Below is a small trained network, with its code and all its weights. Each question gives an input and a class and asks what happens when units are switched off, that is, made to give their printed mean instead of their output.

import numpy as np


def w(rows, s, z=0):
    codes = np.array(rows[::2]) - 128.0
    scale = np.full(codes.shape[1], s)
    scale[-1] = z or s
    return codes * scale


def f(y):
    return y / 2 * (1 + np.tanh(0.7978845608 * (y + 0.044715 * y**3)))


def log_softmax(a):
    a = a - a.max(-1, keepdims=True)
    return a - np.log(np.exp(a).sum(-1, keepdims=True))


def net(x, mask):
    res = np.array(x, float).reshape(1, 5) / 4 @ E
    y = f(res @ A[0][:, :-1].T + A[0][:, -1])
    res = res + np.where(mask, y, B[0][:, -1]) @ B[0][:, :-1]
    return log_softmax(res[-1] @ U[:, :-1].T + U[:, -1])


A, B = {}, {}
E = w([
[144,175,114,41,50],'x0',
[67,82,101,172,5],'x1',
[255,229,69,211,48],'x2',
[169,37,111,94,183],'x3',
[92,197,11,124,196],'x4',
],0.0097)
A[0] = w([
[171,141,129,77,206,99],'n0',
[164,155,112,84,222,145],'n1',
[130,90,124,192,138,134],'n2',
[80,88,187,106,89,142],'n3',
[71,101,182,14,117,125],'n4',
[205,122,161,92,69,79],'n5',
[111,177,21,112,107,217],'n6',
[126,171,156,110,90,186],'n7',
[110,189,57,147,74,182],'n8',
[115,149,106,65,160,203],'n9',
[171,148,72,194,95,64],'n10',
[108,122,164,171,119,133],'n11',
[154,166,187,117,63,112],'n12',
[158,122,113,36,200,253],'n13',
[79,141,111,151,184,213],'n14',
[115,68,133,247,169,202],'n15',
[104,117,114,134,233,183],'n16',
[97,93,137,163,148,126],'n17',
[14,153,166,182,142,143],'n18',
[122,82,123,102,111,31],'n19',
[198,135,166,104,80,65],'n20',
[116,192,6,131,110,152],'n21',
[137,166,127,106,74,241],'n22',
[184,61,95,185,174,176],'n23',
[197,66,133,188,107,160],'n24',
[145,94,226,140,90,172],'n25',
[146,122,146,86,217,82],'n26',
],0.014,0.0033)
B[0] = w([
[218,131,130,159,220,215],'n0',
[223,130,134,125,216,232],'n1',
[147,183,156,168,147,171],'n2',
[56,111,172,121,118,213],'n3',
[67,35,219,67,96,252],'n4',
[72,123,38,206,187,193],'n5',
[153,64,50,102,148,229],'n6',
[110,139,36,108,29,175],'n7',
[209,89,1,78,96,228],'n8',
[194,97,141,144,178,191],'n9',
[195,110,118,88,67,220],'n10',
[85,168,138,141,131,159],'n11',
[87,127,64,149,65,199],'n12',
[186,92,205,154,216,243],'n13',
[116,151,67,108,199,195],'n14',
[122,213,183,111,157,227],'n15',
[145,159,109,174,196,234],'n16',
[73,152,161,137,161,170],'n17',
[54,157,95,72,192,201],'n18',
[101,95,205,167,107,152],'n19',
[86,140,59,225,150,185],'n20',
[158,67,7,80,57,244],'n21',
[115,102,65,125,53,192],'n22',
[161,171,178,125,118,204],'n23',
[155,181,190,215,26,199],'n24',
[52,171,137,183,58,221],'n25',
[175,101,123,95,239,217],'n26',
],0.0082,0.014)
U = w([
[90,139,77,202,72,70],'0',
[86,1,209,95,84,121],'1',
[50,167,88,114,167,155],'2',
[230,91,159,110,177,188],'3',
[184,205,188,157,38,128],'4',
[92,119,143,40,29,2],'5',
[214,51,40,73,42,190],'6',
],0.0096,0.003)

Each question gives the input, the list of numbers given to net, and the class t.
The units are the neurons (one row each of A and B). Each row of codes is followed by its name. A weight is (code - 128) times the scale printed after its matrix; where a second scale follows, it is the last column's (A, B and U).
mask holds one flag per neuron, in row order. A switched-off neuron (its flag False) gives its mean, the last column of its row in B, instead of its output. The means were averaged over made-up inputs and are rounded, as every weight is.
A unit's drop is (log p(t) with every unit on - log p(t) with that unit switched off) / (log p(t) with every unit on - log p(t) with every unit switched off).
The circuit of an input: a set's keep is (log p(t) with only the set's units on - log p(t) with every unit switched off) / (log p(t) with every unit on - log p(t) with every unit switched off). Starting from the 12 units with the biggest drops (on a tie, the unit counted first), units are removed one at a time, each time the one whose removal leaves the highest keep (on an exact tie, the one counted first), for as long as the keep stays at least 0.8.
units of the circuit, in order: the units of the circuit, biggest drop first
k most important neurons: the k neurons with the biggest drops, biggest first
drop when u is switched off: that unit's drop, to one decimal
input [-4,6,-6,-3,0], class 2: units of the circuit, in order -> (n18)
input [3,-8,-7,0,-7], class 1: 3 most important neurons -> (n4; n3; n25)
input [4,-4,7,-6,-6], class 0: 2 most important neurons -> (n20; n5)
input [-4,-1,2,-2,1], class 4: 2 most important neurons -> (n26; n13)
input [2,2,-5,8,1], class 1: 2 most important neurons -> (n4; n19)
input [-1,3,5,3,-5], class 0: units of the circuit, in order -> (n5; n20)
input [3,-5,8,2,-4], class 0: units of the circuit, in order -> (n20; n5)
input [-2,7,-2,2,5], class 2: units of the circuit, in order -> (n10; n18)
input [6,5,-4,-5,1], class 5: 2 most important neurons -> (n4; n3)
input [6,4,5,-5,-6], class 0: 4 most important neurons -> (n20; n5; n25; n12)
input [-7,-3,0,7,-6], class 4: 2 most important neurons -> (n24; n25)
input [3,4,-3,-5,-4], class 5: 2 most important neurons -> (n13; n7)
input [-2,0,7,8,-8], class 4: 2 most important neurons -> (n24; n23)
input [5,-4,-5,-7,8], class 3: units of the circuit, in order -> (n9)
input [4,-8,0,-8,7], class 6: 3 most important neurons -> (n21; n8; n6)
input [-4,7,-3,0,0], class 2: drop when n18 is switched off -> 0.1
input [3,-2,5,-6,-7], class 0: drop when n18 is switched off -> 0.0
input [1,-2,-6,8,-7], class 1: drop when n4 is switched off -> 0.1
